Facts:
babik	γ	631; betu	γ	631; bevu	γ	709; bogek	γ	142; bonol	γ	709
bralol	γ	631; bristis	γ	25; bristom	γ	25; broditu	γ	709; brube	γ	25
brufle	γ	25; brukonal	γ	142; bruzas	γ	25; bubru	γ	631; bufur	γ	25
buskim	γ	709; desok	γ	25; dosur	γ	142; drebo	γ	25; drefur	γ	25
dridrul	γ	142; driflas	γ	25; drobus	γ	25; drome	γ	709; druplo	γ	142
fadran	γ	631; fatekli	γ	25; favim	γ	631; femu	γ	709; flalu	γ	631
flazer	γ	142; flopiflok	γ	631; flufe	γ	25; foron	γ	709; gabridri	γ	25
gada	γ	709; gader	γ	25; gadi	γ	25; gadrasum	γ	25; gasun	γ	142
gemel	γ	709; gisafer	γ	631; gretrin	γ	709; gridu	γ	142; grigrik	γ	25
gritra	γ	709; grodrama	γ	709; grovo	γ	631; guras	γ	631; kaber	γ	631
kidros	γ	25; klerok	γ	631; klilil	γ	631; kliral	γ	631; klufu	γ	631
kobrimal	γ	142; koris	γ	709; kuflutres	γ	142; lafu	γ	25; lazusis	γ	142
lerok	γ	709; librul	γ	25; lobera	γ	709; ludu	γ	25; lugafum	γ	631
luskun	γ	25; lusum	γ	25; madater	γ	142; mafo	γ	25; maki	γ	709
mastuplis	γ	25; mibro	γ	25; molen	γ	631; mone	γ	709; muka	γ	709
muko	γ	25; nevu	γ	25; nidre	γ	142; nifomo	γ	25; ninor	γ	142
nodalu	γ	709; notobu	γ	709; nugraklek	γ	25; nula	γ	709; nuplu	γ	709
papen	γ	631; plalebu	γ	25; plene	γ	709; plibrok	γ	142; pliladrek	γ	25
plitu	γ	142; pluro	γ	142; poklil	γ	25; pugriskel	γ	709; ratrom	γ	631
reflom	γ	142; renum	γ	631; resturun	γ	25; robek	γ	709; rufas	γ	25
rupupak	γ	142; sastem	γ	631; skitra	γ	142; skola	γ	631; skudra	γ	25
sopon	γ	709; stabrin	γ	25; steval	γ	631; stiflim	γ	709; stobir	γ	709
stogru	γ	631; stumipos	γ	709; suvitro	γ	142; tebros	γ	709; tonus	γ	142
toral	γ	142; treda	γ	25; tredrir	γ	709; trepos	γ	631; tresis	γ	25
trestim	γ	709; tretrar	γ	142; trevela	γ	709; trobem	γ	142; tropil	γ	25
trostos	γ	142; trubik	γ	709; trubror	γ	25; tubi	γ	25; tustazun	γ	25
tuti	γ	142; vabu	γ	631; vanosko	γ	709; vesul	γ	142; vilam	γ	709
viplaple	γ	709; vose	γ	631; vustugru	γ	709; zavir	γ	25; zubu	γ	709
zupaste	γ	631; babik	ψ	pliladrek; babik	ψ	stabrin; babik	ψ	vanosko; bralol	ψ	maki
bralol	ψ	bufur; bralol	ψ	stiflim; bristis	ψ	kuflutres; broditu	ψ	guras; broditu	ψ	gemel
brufle	ψ	trubror; brufle	ψ	gadrasum; buskim	ψ	mafo; buskim	ψ	nevu; buskim	ψ	ninor
desok	ψ	betu; desok	ψ	lugafum; desok	ψ	gadi; desok	ψ	plalebu; dosur	ψ	nodalu
dosur	ψ	mone; dosur	ψ	gasun; dosur	ψ	zupaste; driflas	ψ	bonol; driflas	ψ	nodalu
driflas	ψ	flufe; drome	ψ	pluro; drome	ψ	drefur; drome	ψ	nodalu; drome	ψ	grodrama
fatekli	ψ	grodrama; fatekli	ψ	gader; femu	ψ	madater; femu	ψ	tretrar; femu	ψ	stiflim
flopiflok	ψ	plene; flopiflok	ψ	dridrul; foron	ψ	bonol; foron	ψ	bubru; gabridri	ψ	viplaple
gabridri	ψ	vilam; gabridri	ψ	trobem; gabridri	ψ	grigrik; gisafer	ψ	tonus; gisafer	ψ	vose
gretrin	ψ	tuti; gretrin	ψ	nugraklek; gretrin	ψ	vustugru; gretrin	ψ	vose; gridu	ψ	madater
gridu	ψ	fadran; gridu	ψ	kliral; gridu	ψ	druplo; kaber	ψ	drebo; kaber	ψ	nuplu
kaber	ψ	bristom; kidros	ψ	drobus; klilil	ψ	nifomo; klilil	ψ	notobu; klilil	ψ	robek
klilil	ψ	bevu; klilil	ψ	vustugru; klufu	ψ	tebros; klufu	ψ	stabrin; klufu	ψ	trostos
kobrimal	ψ	guras; kobrimal	ψ	lerok; librul	ψ	fadran; librul	ψ	nuplu; ludu	ψ	suvitro
ludu	ψ	klerok; ludu	ψ	stobir; ludu	ψ	reflom; luskun	ψ	nevu; luskun	ψ	koris
luskun	ψ	lusum; mastuplis	ψ	gada; mastuplis	ψ	trubik; mibro	ψ	notobu; molen	ψ	tonus
molen	ψ	flalu; molen	ψ	resturun; nidre	ψ	ninor; nula	ψ	trepos; nula	ψ	skitra
nula	ψ	favim; nula	ψ	sastem; papen	ψ	flalu; papen	ψ	gasun; plitu	ψ	zavir
plitu	ψ	bruzas; pugriskel	ψ	ratrom; rufas	ψ	bogek; skola	ψ	brube; skola	ψ	dridrul
skudra	ψ	mafo; skudra	ψ	brukonal; steval	ψ	lafu; steval	ψ	gada; steval	ψ	nifomo
steval	ψ	muko; stogru	ψ	trestim; stogru	ψ	skitra; stogru	ψ	muka; stumipos	ψ	sopon
stumipos	ψ	zubu; stumipos	ψ	renum; stumipos	ψ	koris; toral	ψ	drobus; treda	ψ	lobera
treda	ψ	rupupak; treda	ψ	bubru; tredrir	ψ	bruzas; tredrir	ψ	trobem; trevela	ψ	tresis
trevela	ψ	tretrar; tropil	ψ	klerok; tustazun	ψ	tresis; tustazun	ψ	lazusis; vabu	ψ	tubi
vabu	ψ	grigrik; vesul	ψ	nodalu; vesul	ψ	flazer

Known rows:
[  4 -15  -5  13  -7   3   6  -6  -4   6  10  13   8  20   4 -15 -10   3
 -15   6  -5  -9 -13   4  13   4   7   4   8  17 -12   9   8 -15   3 -20
  10  13  -1]: papen
[ -2   0  12  -6   6   1   9  18  -3   8   9   1   5  19  11 -19  14  11
   7 -11  -6  -2 -10   0   7   4   9  12  -2 -21   3  -4   7  11  -3   1
  11  -7  -8]: kobrimal
[  5  -4 -15 -16 -15  -9  22 -28  -3   1 -14  -1  27   5 -14   7  -5   3
   7   8 -11  -5  10  -7 -13  -1   4   7 -19  -8  22   9  19  18   3  -9
   3  -4  10]: buskim
[ -7 -21   6  15  -3  -9 -11   4  13  19   6  -2  10  22   1 -22   1   1
  -5  22 -28  10  -6   4  -2  -1 -13 -10   7   9   3   5 -11 -17  12 -18
  -2   2   5]: klilil
[ -2   5   2 -10  -6  -8  12  15  -8   3   0 -10  24  14  -5 -10  12  23
   6   2  -8  -5   0   0  -2   8  11   7  -9 -21  16   5  16   1  -9  -6
  15  -2   9]: nidre
[-10  11  13  -6  -3  -8   5  23 -16 -10   1  10  10  15   9 -20   6   5
   4 -11   3 -16 -17  -2  16   2   8   7   7 -19   9   5   8  -8  -6 -11
   6  14   0]: dosur
[-19 -10   0 -13  -1 -15  -6   5   7   4   2 -11  -6   3   3   7   6  -8
  -4  10 -11   8 -12  12 -13   4 -15  -9  -3   5   9  13 -17 -11  -7   0
  -7 -10  -1]: mibro
[  1 -23  -6  18  -6   1   4  -9   1  12  17   9  10  22   2 -17  -5   2
 -19  12  -9  -3 -13   4  10   3   4   4   9  19 -10   8   5 -13   1 -17
   9   8   0]: gisafer
[ -1  -7  -3  -3  -4   1  10 -24   0  -2   0   9   6   7   2  -6  -4 -16
   7  -3  -8   2   2  -7  -2  -8  -5   9  -6  -2  12   2   7  22   6  -1
  -3  -2  -1]: nula
[  4  11   2  -3  -4  -7   7  18  -7   2  -4 -11  22   1 -12  -2  13  27
   4   4   4  -8   8  -6  -1   6  14   3  -3 -22  11  -3  14  -2  -8   0
   9  -1  11]: ninor
[  3   2  -4   4  -2   3   4 -21  -1  -7  -4   6   5  -7  -5   0  -2 -13
   2  -1   4   1  10 -13  -1  -9  -2   5   0   1   7  -8   4  18   7   4
  -8   1   3]: maki
[  5   0  -4   4  -3   1   5 -21   0  -4  -5   8   6  -6  -6   3  -3 -12
   4   0   4  -1   9 -13  -2 -10  -1   5   0  -3   7  -7   5  18   6   5
  -9   0   3]: sopon
[ -1   3  -4  -7   2   1  -9   4  -1  -2  -4  -4 -16  -9   0  25  -1  -1
   0   2  11   8   0  10  -7   4  -1  -5   0   4  -7   7 -11 -10 -13  10
  -1  -3   2]: zavir
[  8 -13  -2  23  -2   2  -5  -1   5  12   8   5   6   8  -4  -9  -3   7
 -15  14  -2  -2  -2  -1   8   1   4  -3  12  15 -14  -3   0 -15   6 -11
   2   8   3]: vose
[ -2  21   8   3  10  11  -4  20  -8 -13   4 -16   9   3   1 -21  18   7
  -5 -11   7   9   6  -7   8   9   9   7   4   0   8 -10  -1   2   2   1
   8   3   6]: tretrar
[ 11  -1   5  12   1   2  -7   8   7  12  -6   4   0   5   0  -8  -8  10
   0   8  -9  -1   3   1   5   0   1  -8   5   5 -13  -7  -4 -13  16 -13
   1   7   0]: bubru
[ -1   3  -4  -7   2   2 -10   3  -1  -1  -4  -3 -17  -7   0  26  -1  -2
   2   2  10  10   0  11  -7   4  -1  -4   0   3  -7   8 -11 -10 -14  10
   1  -3   2]: grigrik
[ -1   9  11   6   4   0  -2  21  -5   0   6  -4   7   3   1 -12  14  13
   4  -4   5  -2   1  -6   7   1   8   5   7 -17   3  -9   5   0  -6   6
   5   1   3]: kuflutres
[ -3   9   8   7   1  -2   2  20 -12  -5   8   4   9   3   1 -12  12  11
  -3  -6  15 -12  -6  -7  14   2  12   8  12 -14   1  -5   8  -4 -10   2
   4   8   3]: gasun
[  3   4  -1   1  -4  -2   4 -17  -3  -7  -9  12   5  -6  -3   1  -5 -14
   6  -2   5  -5   6 -13   1 -11  -3   3   1  -5   8  -6   4  14   8   1
 -11   5   2]: grodrama
[ -4   8  -1 -12   1  -6  -5   9   0  -5  -8  -4 -14 -15   0  20  -2  -1
  -3  -1  11  -4  -5   8  -4   5  -2  -9  -1   3  -5   3 -10 -13  -6   5
  -7  -2  -3]: flufe

Rows:
No name comes twice in this set of rows, the named rows included.
[  2   8  -4   3   1   8   4 -22  -1 -12  -3   0   5  -6  -4  -3  -2 -16
  -1  -4   3   5  12 -13  -1  -6  -3   7  -1   9  10  -8   3  19  10   3
  -6   3   3] : stiflim
[  2  -7  -4   2  -7  13  -5 -29  -9  -4  -2  19  -1  21   6   6  -8 -21
  23   2  -8  26   9   0  -5 -12  -3  15   0  -8  10  13   0  19  -8   3
   8   5  12] : tredrir
[ 10   0   3  18   1   7  -6   3   7   7   3  -2   0   1  -2  -7  -9  11
  -5   8 -10  -2   6   0   6   0   0  -6   4  12 -14  -7   2 -13  11  -9
   6   9   1] : kliral
[ -6 -20  -3   3   3  12  -9  30  -9  -8  15   0  18 -13   3 -54   6  11
  12 -28   4   4   0   7  11  -2   5 -13  -8 -25  12   9  12  -1 -14  -4
   7 -10  -5] : toral
[ -4  -1  -7  -5   0  -4  -1   1  -1  -3   2  -4 -11 -13  -2  21   1  -1
 -13   1  16  -4  -7   7  -3   6   1  -3   2  10  -8   5  -6 -10 -12   8
  -4  -4  -3] : resturun
[  8 -10   1  11  -2  10  -7  -1   2  11   1   7   0  23   6  -9 -10   5
   5   8 -18  14   0   9   3   1   1   0   2   7 -10   8  -2 -11   6 -15
  14   8   4] : vabu
[ -2  13  12   5   3  -1  -3  25  -7  -3   2  -1   6   2   0 -12  12  12
   5  -5   7  -6   0  -7   9   1   8   3   8 -19   4  -8   4  -3  -5   3
   3   5   3] : pluro
[ -5   0  -4  -6   2  -6  -4   4   2  -1  -1  -7 -12 -13  -2  19   2  -1
  -9   3  11   0  -4   7  -7   5  -3  -7   1   8  -5   4 -10 -11  -9   9
  -6  -6  -2] : nugraklek
[  0   2  -4 -11   4  -3  -1   5   4   2  -3  -5 -16 -12   0  21   1   1
  -5  -2  11  -1  -5   8  -6   6   0  -5  -3   4  -9   1  -8  -5  -6  10
  -4  -9  -7] : brube
[  0  10   8   4   2  -2   0  21  -6   0   3  -5  11   2  -4  -9  14  17
   3  -2   6  -4   3  -6   5   3  10   4   4 -18   5  -7   7   0  -7   4
   6   1   5] : brukonal
[-13  -6  -2 -15   0  -9  -3   4   5   2   0  -9 -10   1   5  10   2  -5
  -3   4  -7   6 -11  13 -10   6 -10  -7  -6   5   4  12 -12  -8  -7   1
  -3  -9  -4] : mastuplis
[ -2  14  13   3   3  -3  -3  25  -9  -5   0   0   7   2   1 -12  12  12
   5  -6   8  -8  -2  -7  10   1   8   2   8 -19   4  -8   4  -4  -4   1
   2   7   3] : flazer
[ -4  14  12   8   5   1  -2  21  -5  -4  10  -8   6  -1   0 -12  12  14
   3  -5   3  -6   4  -6   8   0   5   4   6 -13   3 -10   7   0  -7   7
   7   4   2] : druplo
[ -3  -7  -2   9  -4  -5   1 -21   2  -1  -1   7   8  -3  -6  -2   2 -16
   0   7   1   1   6 -14  -3 -11  -7   3   5  -1  11  -6   0  15   6   5
 -14  -1   4] : vustugru
[ -4   3  10   3   1   9  -8  15 -13  -1   8   4   3  26  10 -10  10   6
  19  -3  -6  18   0   5   4   0   7  13   5 -21   7   9   2   1 -17   2
  18   5  10] : plitu

Now the same things, written a new way:
Known rows:
[ 12 -26  26   4   8  -7  22   7  -9  11 -32  -1   3  -4  17  14   6   4
  -3 -10  -5  -3 -10  -2  -5  -9  13  -3  19 -17  -5]: lugafum
[ -4 -18   1   8  -1  -6   5  10  -2  -6  43 -25  -2  12  29   3  31 -13
 -16  -9 -18   3  12   7   1  17  -5   7  25   2   1]: trostos
[ 18 -14 -20   8   0   7  -1  -9   5 -12 -21 -10  16  -3  17 -21   6  34
  -5 -24  11   7 -11 -43  -5   4  12  40  13  11  -4]: vilam
[  0 -11  -4  -8  20  -7  -7 -31 -27  -7  -8 -17  -6  18  -1   0  29  11
   8  -3  24 -18 -35 -19  32  -2   5  35   4  13  -3]: gabridri
[  0  -9  10   5  -4  -1  -5 -12   7  -8  20 -28  -9   5  20 -10  30   5
   8 -34 -27  -3   1 -15   2   7   6  31  16  30  -3]: trobem
[  7 -19 -30   5  14  -9  -8 -17  -3 -10 -21 -13  11  -2  15 -10   8  39
 -11 -18  16   6 -16 -48  -3   8  15  38  12  10  -7]: tredrir
[-10  -3  14  -1  23 -15  -4 -19 -28   5   3   1   0  36 -11 -14  30  23
  -6  21  37   1  -6  -1  33  -1   3  -1  20  -1  -5]: luskun
[ -8  -4  13  -2  20 -12  -3 -18 -27   3   3   1   1  31 -10 -13  28  18
  -4  19  35  -2  -8   0  32  -1   2   1  19  -1  -3]: skudra
[-10  -9  -2   5   3 -16  -1  -1  14   7  46  -5   0   3  19 -13   7 -10
   5 -25 -14 -10  17  15  10  12  17  -3  22  17  -1]: tuti
[  9 -20 -14   0  -4  -4  -5   1   0 -20  -3  15  20 -16   7 -36 -10  16
   1  -6   4  20  12 -28  -8  12   4  22  14 -27   0]: stiflim
[ -5 -26 -29  -3  17 -26 -15 -10 -11 -18  -3  10  14 -15   4 -23  -7  22
  -7   0   9  19   6 -36  -6  16   9  20  12 -30  -5]: femu
[-12 -16  13  -3  -5 -16 -11  -3   1 -16  37  -4  -6  -6   9 -22  15 -13
  12 -16 -33   9  22   0  -1  16  -1  12  17 -10   0]: tretrar
[ -3 -25 -28  -2  14 -22 -11  -9  -9 -17  -4   9  15 -12   5 -22  -6  22
  -9   1  10  17   5 -34  -6  15   9  19  13 -26  -5]: trevela
[  8  -7   0  -8   4   2   9  -9 -10   7  25   9  12  17   1 -18   8 -11
  15  -2  30 -23 -14  17  35  -1  11   3  11  -1   2]: lafu
[  8  -8  -5  15   4  -1   1   2   3  -2 -11   7  22  11   8 -32   6  42
 -19   0  22  23  15 -26  -5   6   9   6  27  -3  -5]: zubu
[ 10 -16 -21   9  -1   2   4   3   3 -10  -7   7  24  -4  17 -18   2  20
 -17  -3  15  12   2 -25  -8   8   8  17  21  -8  -2]: gemel
[ -4 -11   1  -5  12  -6   0 -15 -24  -6   6   3   4  17  -2  -3  23  -4
   0  15  27 -12 -19   1  30   1  -1  13  12  -5   0]: bristis
[ 11  -5   9  -5   2  12   1 -18 -17  -9  -4  -7   1  16   1 -13  24   2
  16  -5  19 -15 -26  -8  29  -5   0  33   7  10   2]: zavir
[ 15 -14 -27   7   0  -1   9   5  15   4  11  13  28  -4  18 -30 -15  17
  -4 -18  22   0   6 -12   1   7  23   5  18  -3  -1]: notobu
[-34  -5  -7  17  20 -26 -18  -4   4  -8   9  -7 -18  -4  15  11  11  -4
 -13   0 -18  -4  11   4  10  14  -1   9  27  21   5]: vesul
[-23  -1   3  19   6 -10 -12   3  13 -10  11  -5 -12  -5  16   1  10 -11
  -6  -6 -22  -2  15   8   7  11  -4  11  27  21   8]: flazer

Rows:
No name comes twice in this set of rows, the named rows included.
[ 11  -5   0  15   2   1   2   3   5  -2 -12   8  23  13   7 -35   7  44
 -17  -1  22  25  18 -25  -4   5   9   4  29  -2  -5] : koris
[-11  -2  26  12   0 -11  -3  -1   6   3  29 -10  -3  21  11 -21  30  15
  -7 -11 -15  14  28   3   3   9   3  -5  31  15  -5] : ninor
[-21 -17  -4   4  11 -26  -8  -9  -4  -3  33 -17  -5   7  19   6  29  -3
 -14  -8 -15   1   7  -3   3  15   6   5  22  10  -5] : kobrimal
[ 15 -12   5  -1  -2  16  15   5 -24  -8  18  -7   8  23  12  -5  26 -16
  -4  14  24 -10 -17  12  27   3 -12  15  14 -14   7] : stabrin
[ -6 -11  -2  -6  15  -9  -1 -17 -26  -5   6   2   3  17  -2   0  23  -3
  -2  16  28 -13 -20   0  31   0   0  12  12  -4   0] : brufle
[ -7 -23   7   7  33 -30  11  -1  -8  19 -38   3  -7 -10  12  22 -13   9
  -3  -8   3 -14 -12   3   7  -6  24  -7  19  -9  -4] : molen
[-19 -12  12  -2 -25  -9  -4 -14  13  -9  25  14  17  -8  15   1  36 -19
  -8  -7 -25   0   9   0 -10   2   8  -7  25  21  -8] : skitra
[  5  -4  -1  -5   7   1   7  -8  -8   5  20  12   9  14   0 -18   3 -11
  15  -1  30 -24 -12  18  37  -3  10   4  12   2   4] : nugraklek
[-11 -31  16  -6   7 -27  13 -16 -11  11 -41  18  15 -15  10  32  15   0
 -14   2  -3  -6 -21 -12 -12 -14  24 -16  19  -8 -16] : stogru
[-37  -6 -12  17  25 -31 -19  -7   4  -5  11  -8 -19  -4  14  13   9  -4
 -13  -1 -16  -6  10   5  12  15   3   8  26  22   4] : dosur
[ -8 -16   1 -14  16 -16 -10 -19 -32 -14  10   8  -1   7 -11 -15  14  -6
  13  15  17  -6 -13  -3  29   5  -3  16   6 -23   1] : librul
[  2   2  26   2   6   3   3  -9 -19   2   3   5   6  33  -9 -25  27  16
   3  15  31   2  -1   5  30  -4  -2   0  21   0   0] : lusum
[-21  -7  14   8  14 -26  -9  -9  -2   4  29 -16  -7  21  10 -11  32  18
 -14  -6 -10  12  23  -3   5  12   7  -6  30  15  -8] : nidre
[ -7 -15  -7  -6  18 -11   1 -15 -31  -5  10  -3   3  20   2   6  27  -4
  -8  19  30 -13 -23   0  30   3  -1  11  12  -8  -1] : ludu
[-11 -11 -34  19  19 -14 -11   0   2 -13 -29   9  10 -12  12  -3  -9  23
 -24   9  19   8  -1 -25   1  10   5  19  23   1   4] : foron

